Here is a tiny trained network, its code and every weight. The questions are about switching its units off for an input and a class, where a switched-off unit gives its printed mean instead of its output.

import numpy as np


def w(rows, s, z=0):
    codes = np.array(rows[::2]) - 128.0
    scale = np.full(codes.shape[1], s)
    scale[-1] = z or s
    return codes * scale


def f(y):
    return y / 2 * (1 + np.tanh(0.7978845608 * (y + 0.044715 * y**3)))


def log_softmax(a):
    a = a - a.max(-1, keepdims=True)
    return a - np.log(np.exp(a).sum(-1, keepdims=True))


def net(x, mask):
    res = np.array(x, float).reshape(1, 3) / 4 @ E
    y = f(res @ A[0][:, :-1].T + A[0][:, -1])
    res = res + np.where(mask, y, B[0][:, -1]) @ B[0][:, :-1]
    return log_softmax(res[-1] @ U[:, :-1].T + U[:, -1])


A, B = {}, {}
E = w([
[74,119,108,60,195,81],'x0',
[244,150,133,74,139,87],'x1',
[78,249,206,92,169,160],'x2',
],0.011)
A[0] = w([
[241,128,106,46,133,72,115],'n0',
[93,75,73,23,181,49,105],'n1',
[10,63,94,185,100,130,114],'n2',
[119,123,114,129,149,120,249],'n3',
[134,69,99,138,102,121,76],'n4',
[54,109,119,152,121,149,76],'n5',
[210,155,131,218,54,168,104],'n6',
[118,207,155,103,126,163,79],'n7',
[156,4,81,144,108,118,117],'n8',
],0.013,0.011)
B[0] = w([
[235,160,131,165,158,206,247],'n0',
[48,7,133,134,157,127,213],'n1',
[230,159,133,121,170,209,238],'n2',
[40,209,172,90,84,185,219],'n3',
[154,107,87,168,181,61,169],'n4',
[225,28,126,190,208,83,173],'n5',
[29,22,139,99,176,156,229],'n6',
[114,150,83,162,219,30,187],'n7',
[73,228,138,114,139,49,250],'n8',
],0.02,0.013)
U = w([
[202,131,128,168,194,181,129],'0',
[61,18,124,124,176,133,101],'1',
[121,187,83,158,186,10,107],'2',
[103,171,155,84,90,179,254],'3',
[154,95,89,109,99,84,79],'4',
[161,132,49,115,70,79,81],'5',
],0.011,0.01)

Each question gives the input, the list of numbers given to net, and the class t.
The units are the neurons (one row each of A and B). Each row of codes is followed by its name. A weight is (code - 128) times the scale printed after its matrix; where a second scale follows, it is the last column's (A, B and U).
mask holds one flag per neuron, in row order. A switched-off neuron (its flag False) gives its mean, the last column of its row in B, instead of its output. The means were averaged over made-up inputs and are rounded, as every weight is.
A unit's drop is (log p(t) with every unit on - log p(t) with that unit switched off) / (log p(t) with every unit on - log p(t) with every unit switched off).
The circuit of an input: a set's keep is (log p(t) with only the set's units on - log p(t) with every unit switched off) / (log p(t) with every unit on - log p(t) with every unit switched off). Starting from all 9 units, units are removed one at a time, each time the one whose removal leaves the highest keep (on an exact tie, the one counted first), for as long as the keep stays at least 0.8.
units of the circuit, in order: the units of the circuit, biggest drop first
most important unit: the unit with the biggest drop
top k neurons: the k neurons with the biggest drops, biggest first
drop of u: that unit's drop, to one decimal
input [8,4,5], class 1: most important unit : n1
input [3,0,-3], class 3: units of the circuit, in order : [n7; n5]
input [5,3,2], class 1: top 3 neurons : [n1; n2; n8]
input [7,5,-3], class 1: top 2 neurons : [n1; n2]
input [2,3,-5], class 2: top 2 neurons : [n8; n2]
input [0,0,3], class 3: top 2 neurons : [n8; n5]
input [0,-6,8], class 2: top 2 neurons : [n7; n0]
input [4,-4,2], class 0: top 2 neurons : [n6; n2]
input [-6,7,8], class 2: top 2 neurons : [n7; n2]
input [-3,-8,-8], class 0: top 2 neurons : [n2; n7]
input [4,3,6], class 2: top 2 neurons : [n7; n6]
input [4,-2,-6], class 2: top 2 neurons : [n8; n6]
input [-4,-3,3], class 1: top 3 neurons : [n0; n8; n2]
input [-6,1,8], class 2: top 2 neurons : [n7; n1]
input [-1,-8,-5], class 0: units of the circuit, in order : [n2]
input [-1,-7,-3], class 0: drop of n4 : 0.0
input [3,-8,-2], class 0: drop of n2 : 0.3
input [7,0,6], class 1: drop of n8 : 1.1
